Here is a tiny trained network, its code and every weight. The questions are about switching its units off for an input and a target symbol, where a switched-off unit gives its printed mean instead of its output.

import numpy as np


def w(rows, s, z=0):
    codes = np.array(rows[::2]) - 128.0
    scale = np.full(codes.shape[1], s)
    scale[-1] = z or s
    return codes * scale


def norm(h):
    return h / np.sqrt((h * h).mean(-1, keepdims=True) + 1e-5)


def f(y):
    return y / 2 * (1 + np.tanh(0.7978845608 * (y + 0.044715 * y**3)))


def softmax(a):
    e = np.exp(a - a.max(-1, keepdims=True))
    return e / e.sum(-1, keepdims=True)


def log_softmax(a):
    a = a - a.max(-1, keepdims=True)
    return a - np.log(np.exp(a).sum(-1, keepdims=True))


def net(x, mask):
    ids = ['ΛΠΨαβγεζξτφ'.index(c) for c in x.split()]
    T = len(ids)
    res = E[ids] + P[:T]
    u = 0
    for l in range(2):
        q, k, v = (norm(res) @ M[l].T for M in (Q, K, V))
        z = softmax(np.where(np.tri(T) > 0, q @ k.T / 2**0.5, -1e9)) @ v
        res = res + np.where(mask[u], z, O[l][:, -1]) @ O[l][:, :-1]
        u += 1
        y = f(norm(res) @ A[l][:, :-1].T + A[l][:, -1])
        res = res + np.where(mask[u : u + 16], y, B[l][:, -1]) @ B[l][:, :-1]
        u += 16
    return log_softmax(norm(res)[-1] @ U[:, :-1].T + U[:, -1])


Q, K, V, O, A, B = {}, {}, {}, {}, {}, {}
E = w([
[170,6,170,89,231,200],'Λ',
[104,136,153,152,139,200],'Π',
[114,167,118,92,114,128],'Ψ',
[138,76,133,137,131,136],'α',
[148,84,103,170,122,82],'β',
[207,155,126,128,184,90],'γ',
[116,85,115,131,165,134],'ε',
[141,85,130,76,116,120],'ζ',
[52,105,108,140,106,137],'ξ',
[121,168,131,93,117,132],'τ',
[105,165,117,184,114,120],'φ',
],0.025)
P = w([
[136,112,187,129,166,119],'0',
[221,122,164,139,82,147],'1',
[178,170,17,96,227,168],'2',
[250,159,46,120,98,186],'3',
[102,117,133,152,114,217],'4',
[142,146,224,121,204,2],'5',
[123,119,246,169,77,105],'6',
[79,117,66,148,118,89],'7',
[230,158,76,122,138,137],'8',
[135,116,89,147,98,228],'9',
],0.0069)
Q[0] = w([
[239,139,60,102,151,119],'L0H1',
[139,134,160,147,139,2],'L0H1',
],0.019)
K[0] = w([
[68,141,223,115,250,29],'L0H1',
[133,136,14,108,225,149],'L0H1',
],0.015)
V[0] = w([
[153,113,96,51,44,88],'L0H1',
[46,165,2,60,224,70],'L0H1',
],0.0055)
O[0] = w([
[165,78,54,64,66,149,175],'L0H1',
[125,101,78,144,56,254,2],'L0H1',
],0.0066,0.0015)
A[0] = w([
[119,135,143,130,166,204,185],'L0N1',
[179,67,97,192,162,82,104],'L0N2',
[117,73,123,26,110,165,94],'L0N3',
[147,198,119,110,89,133,216],'L0N4',
[166,167,86,235,51,96,101],'L0N5',
[158,91,171,53,132,122,166],'L0N6',
[51,88,95,171,118,92,91],'L0N7',
[203,184,176,119,189,136,2],'L0N8',
[115,189,57,206,106,91,101],'L0N9',
[53,121,171,146,136,36,106],'L0N10',
[137,71,112,36,173,91,105],'L0N11',
[218,138,168,109,198,42,70],'L0N12',
[7,166,100,165,65,78,98],'L0N13',
[186,172,110,138,166,87,42],'L0N14',
[155,114,124,32,167,98,127],'L0N15',
[194,98,113,82,132,77,166],'L0N16',
],0.011,0.0051)
B[0] = w([
[117,133,228,93,160,156,168],'L0N1',
[55,49,136,77,193,89,193],'L0N2',
[181,154,37,123,117,125,247],'L0N3',
[115,44,134,124,200,113,178],'L0N4',
[176,184,200,136,202,35,180],'L0N5',
[197,183,2,85,129,114,253],'L0N6',
[199,20,54,153,24,183,160],'L0N7',
[82,40,67,148,167,113,140],'L0N8',
[165,208,187,141,167,119,181],'L0N9',
[80,107,61,191,110,128,166],'L0N10',
[186,167,127,105,24,101,252],'L0N11',
[125,193,44,176,150,226,197],'L0N12',
[160,202,93,130,194,167,196],'L0N13',
[55,37,83,203,115,181,136],'L0N14',
[155,89,109,84,47,76,235],'L0N15',
[86,205,123,47,91,76,246],'L0N16',
],0.0072,0.0071)
Q[1] = w([
[216,137,162,41,146,193],'L1H1',
[253,164,84,158,115,99],'L1H1',
],0.0067)
K[1] = w([
[107,117,11,185,66,90],'L1H1',
[147,131,67,2,174,119],'L1H1',
],0.0072)
V[1] = w([
[253,72,100,168,204,54],'L1H1',
[183,211,123,216,82,166],'L1H1',
],0.0043)
O[1] = w([
[28,148,254,90,57,26,253],'L1H1',
[219,87,122,176,135,22,86],'L1H1',
],0.0056,0.0022)
A[1] = w([
[163,111,125,67,111,140,121],'L1N1',
[198,146,150,139,92,203,87],'L1N2',
[138,84,163,141,99,134,105],'L1N3',
[174,203,173,197,120,117,24],'L1N4',
[161,127,82,136,128,78,110],'L1N5',
[61,110,121,80,124,111,63],'L1N6',
[132,109,177,162,171,76,105],'L1N7',
[81,132,154,86,129,134,134],'L1N8',
[145,122,91,132,106,208,76],'L1N9',
[89,132,162,159,141,48,25],'L1N10',
[92,132,248,160,151,238,2],'L1N11',
[170,133,107,133,72,85,43],'L1N12',
[91,122,84,87,86,147,105],'L1N13',
[99,166,129,189,101,131,142],'L1N14',
[147,158,83,190,49,210,15],'L1N15',
[179,170,135,126,57,84,48],'L1N16',
],0.015,0.0067)
B[1] = w([
[159,109,124,155,115,163,254],'L1N1',
[55,122,113,126,164,41,142],'L1N2',
[158,149,139,101,166,139,121],'L1N3',
[216,165,78,243,210,75,177],'L1N4',
[82,141,188,104,142,146,232],'L1N5',
[118,132,167,173,96,88,158],'L1N6',
[77,154,134,76,124,82,183],'L1N7',
[190,97,184,129,149,131,147],'L1N8',
[71,127,123,194,121,147,158],'L1N9',
[153,9,148,100,143,100,148],'L1N10',
[74,216,177,36,118,218,176],'L1N11',
[105,132,83,87,130,102,204],'L1N12',
[119,173,174,205,119,126,249],'L1N13',
[184,99,120,141,135,179,147],'L1N14',
[169,104,149,210,53,187,157],'L1N15',
[139,185,49,76,129,91,221],'L1N16',
],0.011,0.0066)
U = w([
[228,22,94,97,193,190,162],'Λ',
[71,119,193,80,130,211,215],'Π',
[11,199,137,194,95,59,4],'Ψ',
[170,94,181,151,125,114,118],'α',
[84,41,137,78,205,21,98],'β',
[58,75,2,136,226,156,119],'γ',
[167,129,197,159,93,96,58],'ε',
[161,150,44,90,60,69,208],'ζ',
[150,129,83,238,80,233,148],'ξ',
[221,122,173,156,89,154,41],'τ',
[220,153,130,234,195,51,157],'φ',
],0.0096,0.0033)

Each question gives the input, a string of symbols that net reads in full, and the target symbol t.
The units are the heads (2 rows each of Q, K, V and O) and the neurons (one row each of A and B). Each row of codes is followed by its name. A weight is (code - 128) times the scale printed after its matrix; where a second scale follows, it is the last column's (O, A, B and U).
mask holds one flag per unit, layer by layer, with each layer's heads first. A switched-off unit (its flag False) gives its mean, the last column of its rows in O or B, instead of its output. The means were averaged over made-up inputs and are rounded, as every weight is.
A unit's drop is (log p(t) with every unit on - log p(t) with that unit switched off) / (log p(t) with every unit on - log p(t) with every unit switched off).
The circuit of an input: a set's keep is (log p(t) with only the set's units on - log p(t) with every unit switched off) / (log p(t) with every unit on - log p(t) with every unit switched off). Starting from the 12 units with the biggest drops (on a tie, the unit counted first), units are removed one at a time, each time the one whose removal leaves the highest keep (on an exact tie, the one counted first), for as long as the keep stays at least 0.8.
circuit, biggest first: the units of the circuit, biggest drop first
top k neurons: the k neurons with the biggest drops, biggest first
top k neurons in layer l: the k neurons of layer l with the biggest drops, biggest first
input ζ Ψ φ α ζ α, target β: circuit, biggest first -> (L0N2)
input Λ α β, target β: circuit, biggest first -> (L0N2 L0N6)
input φ ζ α ε Π Π φ ζ α, target γ: top 2 neurons -> (L0N12 L0N2)
input γ φ ζ Ψ φ φ α, target ξ: top 4 neurons -> (L0N5 L0N11 L0N15 L0N9)
input τ τ ε φ α φ, target φ: top 2 neurons -> (L1N4 L0N5)
input ζ α α α ξ α Ψ, target Ψ: top 4 neurons -> (L0N10 L0N4 L0N11 L0N5)
input α β ξ Π ζ γ τ, target γ: top 3 neurons -> (L0N11 L0N10 L0N4)
input Λ α Π α, target φ: top 2 neurons in layer 0 -> (L0N2 L0N12)
input γ ε ξ ξ ζ φ ζ Λ τ, target β: top 2 neurons in layer 0 -> (L0N4 L0N11)
input ξ β α, target Λ: top 3 neurons -> (L0N1 L0N2 L0N12)
input ε γ ζ ξ φ φ Ψ, target Λ: top 3 neurons -> (L0N4 L0N11 L0N16)
input φ τ α ζ ξ τ, target Ψ: top 2 neurons in layer 1 -> (L1N4 L1N1)
input ζ Λ α ε α ξ ζ α Ψ, target Λ: top 3 neurons -> (L0N4 L0N16 L0N11)
input Π ζ τ φ β, target β: top 2 neurons -> (L0N5 L1N7)
input ξ Π ζ Ψ ζ ζ Ψ, target ξ: top 3 neurons -> (L0N11 L0N5 L0N16)
input φ ζ α ξ φ β ζ τ Ψ, target ε: top neuron -> (L0N4)
input ζ φ α τ φ Π α Π ε, target γ: top 2 neurons in layer 0 -> (L0N12 L0N2)
input ζ Ψ ζ α α, target ξ: top 2 neurons -> (L0N5 L0N15)
input ζ Ψ ζ Π ζ ζ τ, target γ: top 2 neurons -> (L0N4 L0N11)
input ε φ ζ τ, target Π: top 2 neurons -> (L0N6 L0N3)
input ε Π α, target Π: top 2 neurons in layer 0 -> (L0N1 L0N6)
input ζ ζ ζ φ α Λ ζ ε γ, target γ: top neuron in layer 0 -> (L0N12)
input φ Ψ τ, target β: top 2 neurons in layer 0 -> (L0N4 L0N6)
input α ξ α, target Ψ: top 2 neurons in layer 0 -> (L0N12 L0N2)
input Ψ γ α Ψ ζ ε, target Ψ: top 3 neurons in layer 0 -> (L0N10 L0N2 L0N12)
input α ξ α Ψ ζ α ζ ζ ε, target Ψ: top 2 neurons in layer 0 -> (L0N12 L0N2)
input β ζ Π ε, target ε: top neuron in layer 0 -> (L0N2)
